What each symbol does to the items:
ruf ξ sek
ruf ε kez
ruf θ zat
ruf λ nug
ruf ω lik
roz ξ pep
roz ε vok
roz θ nug
roz λ niz
roz ω ged
bez ξ kog
bez ε vev
bez θ did
bez λ sev
bez ω dob
nar ξ rif
nar ε bol
nar θ sif
nar λ pez
nar ω zes
dop ξ zat
dop ε lin
dop θ ges
dop λ kup
dop ω peb
vug ξ lur
vug ε nuf
vug θ puf
vug λ gof
vug ω som
sul ξ gav
sul ε puf
sul θ suz
sul λ lak
sul ω nim
sud ξ fet
sud ε gem
sud θ zur
sud λ zup
sud ω nus
zun ξ bim
zun ε kog
zun θ fum
zun λ gog
zun ω rud
rap ξ luk
rap ε zur
rap θ pep
rap λ gok
rap ω kan
puf ξ lak
puf ε sed
puf θ ret
puf λ peb
puf ω fov
vok ξ niz
vok ε nus
vok θ kan
vok λ sud
vok ω bub
zat ξ bub
zat ε kup
zat θ biz
zat λ sis
zat ω dop
teg ξ bir
teg ε dip
teg θ dob
teg λ fum
teg ω zup
som ξ vug
som ε suz
som θ fov
som λ nuf
som ω pez
bok ξ les
bok ε rif
bok θ pif
bok λ zem
bok ω ket
vep ξ leb
vep ε num
vep θ kog
vep λ gis
vep ω bir
kog ξ gog
kog ε sev
kog θ bip
kog λ bib
kog ω bez
rir ξ mez
rir ε luk
rir θ sud
rir λ pib
rir ω lor
zof ξ kan
zof ε sek
zof θ ged
zof λ zop
zof ω biz
gav ξ sar
gav ε lak
gav θ nuf
gav λ pup
gav ω sul
rud ξ zun
rud ε bez
rud θ dip
rud λ kog
rud ω zab
sir ξ fov
sir ε liv
sir θ rif
sir λ tev
sir ω vin
lep ξ gal
lep ε fet
lep θ luk
lep λ bav
lep ω niz
peb ξ dop
peb ε sar
peb θ lur
peb λ lin
peb ω sed
gis ξ mev
gis ε zin
gis θ bib
gis λ ket
gis ω num
les ξ suz
les ε zem
les θ liv
les λ ret
les ω bok
gog ξ vod
gog ε bib
gog θ gos
gog λ dor
gog ω kog
fov ξ puf
fov ε tev
fov θ zem
fov λ sed
fov ω sir
zin ξ ket
zin ε zes
zin θ kes
zin λ nar
zin ω gos
lor ξ rir
lor ε rap
lor θ nus
lor λ luk
lor ω nug
ges ξ biz
ges ε lik
ges θ pup
ges λ ruf
ges ω lur
ged ξ roz
ged ε bub
ged θ kez
ged λ vok
ged ω mal
zes ξ nar
zes ε mev
zes θ vod
zes λ bol
zes ω leb
biz ξ zof
biz ε ruf
biz θ mal
biz λ sek
biz ω ges
dob ξ bez
dob ε pur
dob θ bav
dob λ vev
dob ω mez
gos ξ zin
gos ε leb
gos θ bim
gos λ zes
gos ω bip
bar ξ pif
bar ε sif
bar θ mev
bar λ bem
bar ω kes
vev ξ sev
vev ε zun
vev θ bir
vev λ bim
vev ω pur
sed ξ peb
sed ε gav
sed θ vug
sed λ sar
sed ω tev
bip ξ gos
bip ε vep
bip θ zun
bip λ leb
bip ω did
did ξ bip
did ε bir
did θ rud
did λ vep
did ω bav
suz ξ nuf
suz ε ret
suz θ tev
suz λ zak
suz ω les
pur ξ vev
pur ε rud
pur θ teg
pur λ zun
pur ω pib
lak ξ pup
lak ε peb
lak θ zak
lak λ dop
lak ω puf
lin ξ kup
lin ε mal
lin θ lik
lin λ ged
lin ω sar
nus ξ sud
nus ε pep
nus θ zop
nus λ gem
nus ω sis
bav ξ did
bav ε teg
bav θ zab
bav λ bir
bav ω fet
rif ξ zem
rif ε pez
rif θ bem
rif λ som
rif ω nar
dip ξ fum
dip ε did
dip θ pur
dip λ bip
dip ω gal
zur ξ gok
zur ε rir
zur θ niz
zur λ mez
zur ω zop
mev ξ bol
mev ε ket
mev θ dor
mev λ bok
mev ω gis
pib ξ pur
pib ε zab
pib θ zup
pib λ rud
pib ω luk
mel ξ kez
mel ε biz
mel θ lin
mel λ zof
mel ω bop
pup ξ mal
pup ε dop
pup θ bop
pup λ zat
pup ω lak
niz ξ lep
niz ε sud
niz θ rap
niz λ fet
niz ω vok
num ξ gis
num ε gos
num θ sev
num λ zin
num ω fum
bol ξ pez
bol ε bok
bol θ vin
bol λ les
bol ω mev
dor ξ vin
dor ε bar
dor θ zes
dor λ pif
dor ω bib
sis ξ nus
sis ε roz
sis θ sek
sis λ pep
sis ω kup
sek ξ zop
sek ε nug
sek θ bub
sek λ lor
sek ω ruf
bim ξ kes
bim ε gog
bim θ num
bim λ vod
bim ω zun
bib ξ dor
bib ε kes
bib θ leb
bib λ bar
bib ω sev
mal ξ ged
mal ε zat
mal θ mel
mal λ bub
mal ω pup
bop ξ mel
bop ε ges
bop θ sar
bop λ biz
bop ω zak
pez ξ som
pez ε les
pez θ sir
pez λ suz
pez ω bol
ket ξ bok
ket ε nar
ket θ bar
ket λ rif
ket ω zin
vin ξ sir
vin ε pif
vin θ nar
vin λ liv
vin ω dor
zop ξ zur
zop ε lor
zop θ vok
zop λ rir
zop ω sek
vod ξ sif
vod ε dor
vod θ zin
vod λ vin
vod ω gog
gok ξ zab
gok ε mez
gok θ lep
gok λ dob
gok ω zur
tev ξ sed
tev ε sul
tev θ som
tev λ gav
tev ω liv
gem ξ zup
gem ε lep
gem θ rir
gem λ gal
gem ω pep
mez ξ dob
mez ε pib
mez θ fet
mez λ pur
mez ω rir
nuf ξ gof
nuf ε zak
nuf θ sed
nuf λ bop
nuf ω suz
lik ξ ruf
lik ε mel
lik θ dop
lik λ kez
lik ω gof
kup ξ sis
kup ε ged
kup θ ruf
kup λ roz
kup ω lin
sif ξ bem
sif ε vin
sif θ ket
sif λ sir
sif ω vod
kes ξ bar
kes ε vod
kes θ gis
kes λ sif
kes ω bim
zak ξ bop
zak ε lur
zak θ gav
zak λ ges
zak ω ret
leb ξ zes
leb ε gis
leb θ gog
leb λ mev
leb ω vep
bir ξ vep
bir ε fum
bir θ bez
bir λ num
bir ω teg
ret ξ zak
ret ε vug
ret θ sul
ret λ lur
ret ω zem
gal ξ dip
gal ε bav
gal θ pib
gal λ did
gal ω lep
kez ξ nug
kez ε zof
kez θ kup
kez λ kan
kez ω mel
zem ξ ret
zem ε som
zem θ nim
zem λ vug
zem ω rif
gof ξ lik
gof ε bop
gof θ peb
gof λ mel
gof ω nuf
zab ξ rud
zab ε dob
zab θ gal
zab λ bez
zab ω gok
zup ξ teg
zup ε gal
zup θ mez
zup λ dip
zup ω gem
liv ξ tev
liv ε nim
liv θ pez
liv λ sul
liv ω pif
sev ξ bib
sev ε bim
sev θ vep
sev λ kes
sev ω vev
sar ξ lin
sar ε pup
sar θ gof
sar λ mal
sar ω gav
luk ξ pib
luk ε gok
luk θ gem
luk λ zab
luk ω rap
nim ξ sul
nim ε fov
nim θ les
nim λ puf
nim ω bem
pif ξ liv
pif ε bem
pif θ bol
pif λ nim
pif ω bar
nug ξ lor
nug ε kan
nug θ sis
nug λ rap
nug ω kez
fum ξ num
fum ε bip
fum θ vev
fum λ gos
fum ω dip
bub ξ vok
bub ε sis
bub θ zof
bub λ nus
bub ω zat
fet ξ bav
fet ε zup
fet θ gok
fet λ teg
fet ω sud
bem ξ nim
bem ε sir
bem θ bok
bem λ fov
bem ω sif
pep ξ gem
pep ε niz
pep θ lor
pep λ lep
pep ω roz
lur ξ ges
lur ε gof
lur θ lak
lur λ lik
lur ω vug
kan ξ rap
kan ε zop
kan θ roz
kan λ zur
kan ω zof

The rows follow the links: the fewer symbols apart two items are, the more alike their rows tend to be.

Each row is also shifted at random along 4 hidden directions that mean nothing.

Each row, then its item:
[ 67  10 -27  16  -9 -24   7  23   8  -5  -1   6  -7  -8  -3   3   5  -5  -3  22 -16  -1 -15 -10 -24  12   8 -11  14  18  10  -4   9  -7   9   6   9 -12   2  -7   1  14]: vok
[ -7   1  -4 -26   0  -1 -12 -14   6 -13  15  -8   2  17   1  -8   4   2   7  -2  19  -9  15   7   7   6 -19   0 -12   9  -7  -5   8  13  -3  -3 -12  -3   4 -14  -4   4]: liv
[  0 -10  21 -11  11 -11  -5  -9  -3  -6  12 -13  -2 -15   0 -17  -7  15  14 -12   4   4   8 -11  -4 -16  -3  -3  25 -23   4  -6   4   1   0 -12 -13  -2 -20   5  21  16]: bol
[ 24  -8  -1  -2  -3  -4 -18  -6  21  -9 -14  -5  12   1  21   9 -12   5  11  -3   6  10  13   1   3  -2  11  -2  11   3   5   0  25  -9  10  -5   2 -12 -14   9  11   7]: vep
[ 17   9 -16  11  -8 -18 -10   4  28   2 -21  12  -3  18  14  19 -11 -10  -8  -5 -11   1   9  -5  -4  17  15  -4  11  21  -3  -2  29 -19   1  14  11 -10 -21   7   7  -1]: gok
[ 34 -12  13 -10   0   1   3 -13  -3  -6  10   1  -1  -5   6 -13  -4  11   6  -4  -2   5   7   2  11  -6  -8   4  -4  -4 -11   7  -7  -1   2  -5 -21   5   2   0  18   0]: mev
[ 12   5   5 -13  -2 -11  15 -10   3  -4  19   7 -19   5 -13  -2   0   1  -3   5   1 -13   2 -12   8   2 -17  -6  21   6  -1   1   5   2  -2   2 -16  14 -18  -7  13  -2]: ret
[  2  11  -6  -5   0  -6   2   7  -6  -4  12 -14  -3  -2 -21  -3  12  -3   0  14  16 -16  -9 -10 -10  -1  -5  -8  12   0  14 -14   0  13  -1  -2  12  -1   2 -11 -14   8]: ges
[ 16 -18   5  -8  -5   5  18  -4  -1 -16  14  -2   2 -29   3  -8  -6  20  16  23  -3   9 -12  -4   7 -21  -5  -8  23  -3  17  13  -1   4  20 -20 -20   6  -2   1  21   5]: ket
[-13   7 -14  17  -9 -19  -8   9   8   0 -12  -4  10   7   3  -1   4  -5  -4   2  -2   1  -2  -3 -17  12  22  -1  -7  10  -1 -12   7 -16   3  10  21 -17  11   2   3   7]: niz
[ 31   4   2  20  -1  11   1  13  -9   6 -12 -11  11 -14  -9   8  11  -6  -3   8   9  -2 -12  -3 -10  -6  21   0   0 -10  13  -8  -8   1   4   1  29  -3  15   6 -18   0]: rap
[  1   4 -29  15 -13 -11   7  22   0  -7  -2   4   4  -7   1  -4  10  -4  -4  25 -13   3 -16   4 -20  13   8  -5 -15  20   2   2  -8  -4  10   5   7 -13  29 -11  -6   9]: zop
[ 31   4  19  -4   9  16   9   1 -20  -2  21  -3 -16 -17 -16  -2  19  -6  -3   2   7 -13   6  -3  -1  -4 -18   2  -3 -14  -8   3 -26  20  -3   2  -8  21  10 -12 -17  -1]: gav
[-47 -10  -8   0  -4 -27 -20  -7  25  -8 -14  -3  13   8  26  -8 -19  11  12 -13  -8  16  13   0  -6   4  16  -2   8   5  -4  -4  28 -24   6  -3  -4 -24 -15  12  32  15]: kog
[ 33  -8   6 -13   6  13  -3 -12   5   8  -8   3   4   6   7   7 -20   7   6 -13   1   8  -1   4  19 -14  -5   1  13  -8  11   5  14   1  -5 -12  -7   4 -28  12   5 -12]: bib
[  2  -6  10 -20   6  22  -7  -9  -8 -11  12 -16   7  -7  -2  -3   9   3  13   4  25  -6   8   8  10 -12 -17   2  -8  -9   5   0  -7  26   3 -14  -8   6  10  -9 -17   2]: sir
[-10   2  16 -13   5   2  15 -11  -9   6  16   1 -15   1 -19  -3  -4   5  -3  -3   6 -12  -4 -11  14  -9 -15  -2  22 -11   5  -2  -2   8  -8  -4 -10  18 -22   0   6  -8]: sul
[-29  13  14   9   5  22   8   1 -14  15  -2   3  -8   5 -17  17  13 -16 -16  -5  11 -14   0  -1   8   1  -1   5  -9  -7  -3  -1 -15   9 -11  10  16  20   6  -1 -27 -19]: ruf
[-59 -15 -13 -14 -11 -18   4 -13   8 -10   8  13   3  13  17 -25 -17  17   6   0 -20  15   0  10   9   6  -8   3 -16  17 -15  11   3 -16   2  -4 -32 -10   4   0  38   2]: zes
[  3 -16 -19 -12 -20  -4  18  -6  11 -22  11  10   3  -9  14 -10  -9  18  12  30 -12  10 -10   7  11  -2  -9  -7   0  25   4  20   4  -3  22 -12 -31  -2  10  -9  26   1]: dor
[-15   1 -16  13  -6   4   2   8  15   6 -21  15   2   4  14  20 -11  -5  -4   7 -15   9  -7   4   3   5  11  -1   5  15   7   9  16 -11   5   3   7  -4 -10   8  -1  -9]: mez
[ 18 -10  27  -8  10   1  -4 -13 -11  -3  12  -9   0 -10   2 -17   0  10   7 -17   5   4  14  -2   3 -10  -5   5   0 -22 -12   1 -12   1  -3  -5 -15   4  -2   5  15   6]: sif
[ 70  -9   7  16   5  28  10  11 -13  14 -15   4   9 -22   3  11  -6   2   1   5  -9  14 -20   6   4 -19  10   2   4 -17  18  12 -12   2   5 -12   9   8   1  14 -10 -12]: teg
[ -3   9 -26  -9 -11 -23  -2  10   5 -22  20  -4  -6   6  -5 -13  19  -5   3  22   3 -12   4   0 -18  20 -12  -7 -14  27 -10  -5  -1   8   6   7  -7 -11  24 -28  -5  19]: sar
[-15   4 -18  16 -13 -23   1  11  19  -1 -18  -1   6  -2   4   9 -10   1   0  14  -6   2 -12 -13 -14   3  26 -11  28  13  20  -8  25 -19  13   1  21 -15 -13   9  12   8]: sud
[ 37   5 -11  14  -5  16   1   7  13   3 -20  11   2   1  11  30  -2 -11  -6   9  -2   2  -1   5   6   4  11   0   0  15   7   9  12  -2   8   5  13   4  -3   5 -17 -13]: fet
[ 11  11 -15  15   1 -25  -5  16  -1   6   0   6  -8  11  -1 -10   7 -11 -11  -8 -20   1   2  -1 -25  21   4   3 -19   7 -19  -5  -8 -12 -10  17   7 -14  13  -6  -1  10]: kan
[-32  15  18   1  11  10  -3  -5 -16  17   2 -12  -3  14 -25   3  11 -12 -13 -17  21 -18   2  -5   3  -1   1   6  -6 -17  -2 -18 -12   7 -19   9  21  10   0   2 -22 -10]: mel
[ -1   6 -13  16  -1  17   5  20 -17   2   1   8  -1  -5  -1   1  22 -16 -13  11 -10   0  -5  17 -12  14  -3   8 -47   9 -17  10 -34  10  -1  13   6   3  48 -15 -31  -4]: roz
[-52   3  16 -19   6  14   1 -19 -15   6  14   0  -5  20 -13 -10   6  -2  -7 -17  15 -11  10   8  20   2 -20   9 -25  -7 -18  -2 -16  11 -17   4 -12  16   7  -6  -7 -15]: tev
[-35   6  -6  16  -6  -5 -10   3   9   5 -20  -1  10  10   6   8   2  -8  -7  -4   2   2   4   2  -6  10  23   3 -12   7  -5  -7   5 -14   0  12  21  -9   8   7  -4  -2]: rir
[ 13   7  -4  17   3 -10  -5  14  -9   7  -6  -5   4   1  -6  -7   9  -7  -8  -5  -6   1  -4   0 -20   8  13   3 -14  -5  -5 -11 -13  -7  -6  10  18 -11  18   0  -8   7]: nus
[ 36   8   0  18   3 -17  -6  11  -2  10 -10 -10   4   0  -8  -2   3  -4  -5  -7   0  -1  -6 -10 -20   2  21  -2   9 -10   5 -17   2 -11  -4   7  26 -11  -2   8  -1   8]: pep

Complete each set of four: the symbols that take the first to the second take the third to the fourth, perhaps in another order.
Answers are names.
A [-45  -1   2 -11  -4  -4  22  -5  -6  -5  20   7 -16  -6 -13  -7   0   7   0  13  -4  -7  -8  -8   8  -4 -17  -4  15   3   3   6  -5   5   3  -5 -18  14  -9  -7  12  -2]
B [  0   1   8 -16  -1  12  18 -11  -6  -1  16   2 -10  -2 -17   3  -1   4   0  12  11 -13  -9  -6  18 -11 -17  -5  19  -1  12   3  -1  14   1  -8 -11  20 -12  -5  -2 -11]
C [ 45  -5  -4 -12   1   0 -12 -11  20  -1 -12   4   3  15  16  11 -18   4   7 -11   0   6  10   3  13  -1  -3   0  13   7   4   3  28  -3   0  -6  -7  -5 -28   8   8  -4]
D num

A [-24  -4  -4  13   3  13  -1   6  -4  15 -19  14   7   7  13   5  -9  -4  -8 -12 -20  17  -5  16   4   3   4   9 -26  -1 -10  11 -10  -9  -8   4   2  -4   9  10  -5 -13]
B [-53   2 -10  17  -9  15  -7   6   2   0 -18  -1  18   4   8  12  10 -11  -8   7   6   2   2  14   0   9  20   6 -34  10  -7   3  -8  -3   6  10  19  -4  34   1 -19  -8]
C [-25 -13   0  16   4  15  13  12 -11  18 -18   9   9 -15   6   1 -19   9   1  -1 -25  22 -28   6   1 -18  11   1   6 -16  19  11  -7  -8   0 -13   3  -1  -6  18   7 -11]
D luk

A [ 35   5  16  -4  12  -9  10   4 -11   1  20  -5 -21 -18 -18  -6   6   2   2  -1  -1 -10  -1 -19 -10  -7 -13  -6  34 -17   6  -6  -6  11  -4  -3  -6  11 -20  -5   2  11]
B [-27   3  14  -6  10 -11   6  -1 -13   1  21   0 -18  -5 -13 -16   7   1  -2  -9  -6  -7   6 -10  -8   2 -15   1   6 -12 -12  -3 -15   5  -9   3 -13   7  -4  -7   6   8]
C [ 18  -9  -6  15  -1  33  15  13  -9  11 -17  12  10 -20   7  15  -7   1   0  16 -15  17 -26  12   8 -15   7   2  -6  -4  18  19 -12   3   9 -12   4   7  10  10 -14 -17]
D zab

A [ 12  -9  -9 -16  -5   3  -3 -12  13  -3  -4  10   3  15  16   0 -16   7   4  -3  -6   9   3  11  18   1 -11   2  -8  13  -3  10  13  -4   0  -6 -19  -3  -9   2  13  -8]
B [ 33   4  13 -25  10  -5 -10 -17   3   0  11 -12  -5  16  -9  -4  -4   2   5 -18  21 -13  13  -6  10  -4 -16  -1  16 -10   2 -15  14  10 -13  -4  -3   3 -27  -1  -2   2]
C [  7 -10 -20  11 -12  -5   0   7   4  -6  -9   8  12  -2  18  -9  -4   4   1  10 -19  17  -6  13  -5   8  10   4 -26  16  -9  11  -5 -15   9   1  -6 -15  26   0  14   3]
D zin

A [ 37  -9  20  10   8 -19 -11  -4   9   7 -15 -13   9 -11   8  -4 -19  13  11 -22  -3  13   3 -16  -9 -16  25  -3  38 -26  12 -13  19 -20   2  -9  12 -12 -34  26  27  13]
B [ 12  -8  15   7   6 -20 -19  -7  12   4 -14 -12  11  -1  15  -7 -16  11   9 -25  -2  13  12 -10  -9  -8  22   1  21 -18  -1 -11  18 -20   0  -2   8 -16 -24  21  27  13]
C [  0 -10  36  14  18  14 -17  -6 -24  20 -14 -14  17  -4   5 -16   0   3  -4 -39   3  15  12   9  -3 -12  18  19 -30 -42 -20  -5 -28  -9 -16   3  12  -3  16  20   1  -4]
D bir

A [-16   0  -8  12   0  11   0   7   6  13 -21  15   2   5  12  17 -10  -6  -7  -5 -14  10  -5   7   5   2   8   4  -5   5   2   9   6  -9  -1   3   7   0  -6  10  -7 -13]
B [-31   1  -8  18  -1 -20   3  16  -3   8 -11  -8   8  -8  -6  -6  -6   4  -1   3  -9   6 -21 -11 -20  -4  22  -6  16  -8  17 -12   4 -14   2  -2  21 -16  -3  10   9  10]
C [-31  12  -1   5  -5  14  11   3  -5   5   0   4  -5   5 -15  16  12 -12 -13  11  10 -15  -5  -1   7   4   0   0  -4   7   2   0  -6   8  -1   9  12  14   8  -5 -21 -14]
D peb

A [-24   0   4  -3   5  -4  12   8 -15  -5  21  -4 -12 -20 -14 -11  10   4   5  12  -4  -6  -8  -8 -10  -6 -14  -4  12  -7   5   1 -14  13   2  -6 -10   6   3 -12  -2  11]
B [-20  15  -3  11   3 -14   8   7   4  13  -2  14 -19  10  -8  10  -2 -11 -15  -7 -15  -8  -1 -12  -6  12   1  -3  17   4  -5  -3   6  -9 -10  14   6   5 -21   2   1  -4]
C [ 34 -14 -12   9 -16   4   2   5  11 -17  -9  -4  18 -22  18   4  -1   9  13  27   0  13  -7   5  -3  -8  18  -5   2  13  13  10   5  -5  28  -9   0  -9  18   2   9   9]
D dor

A [  7 -11   3  -3  -1  18 -10  -5  13  -6 -16  -5  16  -9  19  14 -10   6  13   4   9  11   4   7  10 -13   8  -1   8  -2  14   7  15   2  13 -12   3  -2  -7  10  -2  -2]
B [ 14  -3  16 -19  11  -6 -17 -12   0  -8  13 -16  -1   0   1 -14   1   6  12 -16  15  -3  19  -3  -2  -6 -11   2   7 -15  -6 -10   4   8  -5  -6  -9  -3 -10  -3   5  13]
C [  3  11 -17  14  -4  -3  16  20   1   4   0  16 -15  -8  -5  13   4 -10 -11  18 -21  -2 -14  -4 -11  10  -3  -5   8  15   4   8  -2  -1   4   8   2   4   0  -8  -9  -2]
D pib

A [-81   8   1   6  -1  12  14   3  -9  11  -2   3  -5   1 -16  11   5  -7 -10   7   5 -10 -14  -4   5  -3   2  -1   4  -1   8  -1  -7   4  -4   3  12  13   0   1 -14 -14]
B [ 14   3  -5  17  -8  17   1   9   8   1 -20   0  10  -8   3  27   4  -8  -4  16   9  -2  -7   1   1  -3  21  -3   6   7  16   3   7  -1  13   3  24   2   5   6 -17  -8]
C [  6   6  -3 -10  -5  -9   8  -5  -1 -13  24   8 -20   3  -5  -7  15  -5  -4   9  -2 -12  12  -2   1  16 -19  -1  -8  17 -20   6  -9   6   1  10 -20  10  11 -20   4   4]
D ged

A [-24  16  10  -5   9  -4 -13  -3 -15   8   9 -14  -1  20 -21 -11  18 -12 -10 -19  22 -18  12  -1  -7  10  -4   6 -24 -11 -16 -21 -14  10 -19  13  15   0  14  -8 -20   1]
B [ 15  18   2   7   2 -14   4   1   8  12  -1  10 -20  16 -12  15   0 -15 -16 -10  -2 -15   6 -15  -3  15   0  -3  19   5  -6  -8  12  -7 -12  17  12   8 -24   1  -3  -5]
C [ -2  15 -27  -5 -16 -18   9   6  14 -13   8  -1  -5   8 -13   8   9  -6  -3  30  11 -19 -10 -10  -5  12  -1 -15  15  30  15  -9  18   3  10   4   9  -4   0 -15  -4   6]
D ged

A [ 81  -3   4  11   0  -4 -12   0   0   2  -9   0   8   5  13  -7   3  -3  -4 -14  -5   8  12   7  -6   8  13   8 -24  -2 -20   0  -8 -13  -2  10   3  -8  17   4   5   2]
B [-14 -14   2   4  -6  21 -12  -3   3 -11 -13  -9  23 -13  21   5   4   4  10   7  10  13   9  16   6  -7  15   7 -24   1  -1   9  -5   0  16  -6   3  -5  28   4  -6  -1]
C [ 17   3  15 -22   9   5   2 -15  -3   4  11  -8  -6   7 -17   0  -7   5   5  -8  19 -13  -1  -9  16 -13 -16  -4  25 -13  15 -10  11  12  -9 -11  -3  11 -29   1  -1  -5]
D puf

A [ 36  -7  15 -18   5  38  -4  -7 -12 -14  13 -18   8 -21  -3   5  17   3  14  14  32  -7   7  11  12 -18 -17   2  -9 -12  11   6 -14  34  11 -17  -6  14  21 -11 -30  -1]
B [-11  -9   3 -18   2  -3  -7  -7   4 -18  14 -12   3  -9   5 -11   1  10  17   6  12  -1   8  -1   0  -8 -11  -4   8  -2   4  -1   6  11   8 -13 -14  -3  -2  -7   7  14]
C [  3  -1 -31  17 -16 -14  18  25   8  -8  -6  -1   8 -23  -3   3   0   6   6  43 -12   4 -36  -9 -20  -5  17 -16  23  17  33   0   9  -5  22  -8  15 -14   8  -2   4  12]
D nus

A [  5   6 -12  18   1   3  16  23 -10   8  -2  10  -9 -15  -8   6   6  -7  -8  14 -20   2 -20  -3 -15   2   0  -3   3   2   8   7 -13   3   1   3   7   3   8  -4 -13   0]
B [-29   7   4  18   6 -27 -16   6  -3  15 -13 -10   7  13  -5 -13  -2  -4  -8 -26  -5   3   2  -8 -21   8  23   4  -3 -15  -8 -22   1 -21 -15  13  24 -20  -2  13  10  10]
C [ 26   8  -9  13  -5  -7  -7   5  20   5 -20   7   0   9   9  23  -7  -9  -6  -2  -4  -1   4  -5  -2   9  18  -3  16  13   5  -2  23 -13   2   9  18  -5 -17  10  -2  -3]
D bav

A [ 28  -7   5   3  -2  -5 -22  -8  15  -8 -13  -7  14   2  22   2  -4   3   8 -13   5   9  22   4  -2   3  16   4  -6   0 -10  -3  13 -11   7   3   4 -12   2   8  10   7]
B [-17 -16  11  12  -2  19  -3   2  -8  -2 -12 -10  23 -22  12  -4   0  10   9   4   3  17  -6  10   1 -16  19   6 -13 -15   6   7 -14  -2  13 -10   6  -4  24  11   1  -1]
C [ 23   0   0 -24   1  -3 -12 -12   8 -15  14 -11   0   9   1  -5   3   3  11   0  20  -9  15   1   4   1 -17  -3   2   5  -1  -6  12  14   0  -6 -11  -2  -5 -12  -4   8]
D bem

A [-32   1  -2  -7  -2  -9  12   4  -7 -11  22   4 -16 -10  -8 -12  11   2   1  12  -7  -6   0  -5  -6   5 -17  -3   2   8  -8   6 -12   7   4   1 -19   6   8 -16   6   9]
B [-53  14   1  -1   1 -12   1  -1  -2   9   3  -5  -5  14 -20   0   3  -6  -9  -6  11 -15  -5 -11  -3   3   3  -4  10  -3   5 -17   5  -2 -12   7  16   1 -10   1  -5  -2]
C [ -8  12 -12  14  -1 -12  11  14   4   8  -1  18 -19   2  -5  10   1 -10 -13   3 -21  -4  -7  -9 -11  15  -1  -4  11  10  -3   3   1  -7  -5  12   3   3 -10  -3  -1  -1]
D zur

A [ 15  10   8  -8   7 -31  -2  -4   0  -3  22   2 -24   9  -9 -17   7  -3  -5 -17  -7 -11  20 -14 -13  15 -16  -1   9  -1 -23  -8  -2  -4 -12  13 -14   2 -13 -10  15  15]
B [-24  -1   9 -12  -2  18  20  -7 -14  -3  19   4 -11  -8 -15   0   8   2  -3  14   8 -11  -7   0  16  -7 -19  -1   1  -1   2   9 -15  16   1  -4 -14  23   5 -11  -7 -12]
C [ -3   8 -15  -8   1 -60   2   7  15 -10  20   0 -23   1  -9 -21  -9   9   6   1 -19  -6  -1 -28 -27  12 -10 -16  48   8   3 -16  25 -12  -3   1 -13 -16 -37  -7  37  31]
D sed

A [-20   4 -20  17  -7  20  19  24 -12   0   1  15  -5 -16  -3  11  17 -11  -9  29 -16   0 -19  12  -7   8  -5   0 -23  15   0  18 -24  11   9   5   2   9  35 -14 -26  -7]
B [ 17   4  15  19   4  42  -3   4  -9  14 -23  -3  12  -8   0  30  10 -15  -9  -3  17  -2   1   9   9  -8  16   8 -15 -13   5   4 -12  10   0   5  29  13  15  11 -38 -20]
C [ 21   5  -5 -11  -9  -2  14  -5   1 -14  24   9 -18   0  -7   0  14  -5  -3  18   2 -13   8  -3   5  12 -20  -3  -4  20 -12  10  -7  11   5   8 -20  15  10 -20   0   0]
D lin

A [-26   1  -6  19   1 -16   5  18  -7  10  -9  -7   8 -12  -9  -8  -4   4   0   4 -11   6 -24 -10 -22  -7  19  -6  15 -10  18 -10  -2 -10   1  -4  20 -14  -1   9   6   9]
B [ 14   1   2  15   3  20   4   8   4  16 -23  10   2  -7   5  27 -10  -6  -4  -1  -7   6 -10   0   7  -9  12   0  15  -6  16   7   9  -1   1  -3  15   7 -17  16 -13 -15]
C [  2   4 -10 -10  -7 -33  12   1  10 -14  24   9 -24  -1  -6 -11   1   4   2  12 -14  -9   3 -16  -9  13 -16 -12  24  18  -6   2   9  -4   4   5 -21   1 -15 -14  24  16]
D lik

